Here is a tiny trained network, its code and every weight. The questions are about switching its units off for an input and a class, where a switched-off unit gives its printed mean instead of its output.

import numpy as np


def w(rows, s, z=0):
    codes = np.array(rows[::2]) - 128.0
    scale = np.full(codes.shape[1], s)
    scale[-1] = z or s
    return codes * scale


def f(y):
    return np.maximum(y, 0)


def log_softmax(a):
    a = a - a.max(-1, keepdims=True)
    return a - np.log(np.exp(a).sum(-1, keepdims=True))


def net(x, mask):
    res = np.array(x, float).reshape(1, 6) / 4 @ E
    y = f(res @ A[0][:, :-1].T + A[0][:, -1])
    res = res + np.where(mask, y, B[0][:, -1]) @ B[0][:, :-1]
    return log_softmax(res[-1] @ U[:, :-1].T + U[:, -1])


A, B = {}, {}
E = w([
[86,93,206,146,58,105,228,130],'x0',
[131,173,140,188,163,105,115,145],'x1',
[238,25,128,135,72,94,100,97],'x2',
[54,89,136,128,137,128,99,163],'x3',
[120,139,106,130,71,6,143,199],'x4',
[127,170,185,211,109,76,110,134],'x5',
],0.011)
A[0] = w([
[73,128,165,133,139,46,114,148,187],'n1',
[136,83,48,24,133,179,57,148,247],'n2',
[192,121,133,170,104,81,92,141,187],'n3',
[185,149,144,167,119,98,129,83,32],'n4',
[139,75,58,70,122,138,97,111,163],'n5',
[49,82,122,92,128,140,107,197,145],'n6',
[58,226,153,199,177,165,145,159,163],'n7',
[106,91,96,154,133,189,160,177,100],'n8',
[194,108,212,181,66,67,115,139,219],'n9',
[67,121,71,91,134,149,98,117,223],'n10',
[158,116,139,196,80,77,54,155,132],'n11',
[79,193,117,111,196,120,100,167,187],'n12',
[94,155,197,146,162,197,149,39,177],'n13',
[218,116,170,226,98,99,140,156,188],'n14',
[231,167,55,107,147,138,81,111,147],'n15',
[49,99,173,95,20,76,203,185,181],'n16',
[90,83,97,99,62,94,248,153,180],'n17',
[232,134,154,75,194,175,107,65,198],'n18',
[208,145,44,99,144,186,100,120,117],'n19',
[65,88,178,152,131,173,179,110,203],'n20',
[207,132,90,93,128,90,57,49,228],'n21',
[84,152,102,127,118,147,105,206,157],'n22',
[172,134,76,57,165,186,101,88,180],'n23',
[45,62,97,46,118,96,68,132,133],'n24',
[63,193,130,151,147,88,143,186,91],'n25',
[111,107,177,255,33,75,117,152,253],'n26',
[21,124,200,118,185,194,121,98,204],'n27',
[183,154,186,112,17,95,194,169,146],'n28',
],0.0098,0.0029)
B[0] = w([
[61,176,121,119,88,96,67,126,190],'n1',
[144,23,173,60,140,123,130,196,244],'n2',
[123,83,67,205,75,216,35,88,191],'n3',
[109,94,119,157,80,158,88,100,163],'n4',
[147,68,164,64,139,64,88,138,199],'n5',
[71,121,173,41,89,116,166,157,176],'n6',
[51,222,175,183,205,103,136,169,219],'n7',
[117,129,168,119,119,156,150,119,150],'n8',
[97,123,100,159,58,158,75,76,231],'n9',
[87,88,222,75,154,124,107,190,186],'n10',
[71,77,136,177,77,192,54,130,192],'n11',
[137,137,190,144,192,75,87,215,203],'n12',
[117,131,123,219,188,208,217,115,202],'n13',
[98,122,81,139,77,202,59,91,214],'n14',
[186,101,69,145,234,83,88,103,222],'n15',
[142,217,140,67,47,61,173,86,249],'n16',
[198,216,100,42,55,51,212,84,219],'n17',
[208,70,90,191,166,144,148,104,233],'n18',
[234,89,109,131,251,87,139,166,221],'n19',
[126,126,155,158,89,144,215,107,187],'n20',
[196,87,61,136,159,138,71,147,221],'n21',
[86,133,160,66,148,116,101,135,172],'n22',
[223,66,138,105,192,108,158,147,229],'n23',
[61,30,158,54,41,141,160,158,185],'n24',
[63,231,122,128,153,42,70,176,196],'n25',
[74,156,62,183,70,142,93,111,248],'n26',
[110,155,155,170,149,202,195,165,208],'n27',
[155,163,3,138,67,61,151,40,224],'n28',
],0.0068,0.015)
U = w([
[108,99,65,187,95,181,50,87,96],'0',
[163,186,66,108,85,72,190,63,139],'1',
[137,137,152,194,170,226,246,119,229],'2',
[255,70,92,133,211,131,117,146,103],'3',
[72,204,162,150,182,92,118,201,3],'4',
[112,56,174,57,121,135,156,177,160],'5',
],0.0099,0.00067)

Each question gives the input, the list of numbers given to net, and the class t.
The units are the neurons (one row each of A and B). Each row of codes is followed by its name. A weight is (code - 128) times the scale printed after its matrix; where a second scale follows, it is the last column's (A, B and U).
mask holds one flag per neuron, in row order. A switched-off neuron (its flag False) gives its mean, the last column of its row in B, instead of its output. The means were averaged over made-up inputs and are rounded, as every weight is.
A unit's drop is (log p(t) with every unit on - log p(t) with that unit switched off) / (log p(t) with every unit on - log p(t) with every unit switched off).
The circuit of an input: a set's keep is (log p(t) with only the set's units on - log p(t) with every unit switched off) / (log p(t) with every unit on - log p(t) with every unit switched off). Starting from the 12 units with the biggest drops (on a tie, the unit counted first), units are removed one at a time, each time the one whose removal leaves the highest keep (on an exact tie, the one counted first), for as long as the keep stays at least 0.8.
circuit, biggest first: the units of the circuit, biggest drop first
unit that matters most: the unit with the biggest drop
top k neurons: the k neurons with the biggest drops, biggest first
drop when u is switched off: that unit's drop, to one decimal
input [2,1,-1,4,-7,-7], class 2: circuit, biggest first => n27
input [3,2,-2,0,0,-1], class 4: circuit, biggest first => n28, n18
input [-2,7,-7,8,-8,-8], class 2: top 2 neurons => n27, n13
input [0,0,-5,4,-4,0], class 4: top 2 neurons => n7, n12
input [-4,7,2,6,3,0], class 0: top 2 neurons => n11, n3
input [2,-3,-2,4,-5,-3], class 2: top 3 neurons => n27, n13, n20
input [-4,3,2,3,6,-4], class 5: top 2 neurons => n24, n18
input [-2,-1,-7,6,2,-6], class 5: top 3 neurons => n24, n2, n6
input [7,4,8,2,7,4], class 0: top 3 neurons => n11, n3, n14
input [-5,-3,-5,0,8,-2], class 4: top 2 neurons => n25, n12
input [-5,7,-2,8,-5,-3], class 4: top 2 neurons => n7, n12
input [-4,1,-7,-5,-4,3], class 4: top 2 neurons => n7, n12
input [1,-6,-8,-1,-4,-4], class 2: top 2 neurons => n13, n27
input [4,8,4,-8,-1,-5], class 0: unit that matters most => n14
input [2,-5,-3,2,-1,1], class 2: drop when n12 is switched off => 0.1
input [-2,-4,-4,5,2,-1], class 5: drop when n24 is switched off => 0.5
input [2,0,-2,-3,-3,-5], class 2: drop when n21 is switched off => 0.2
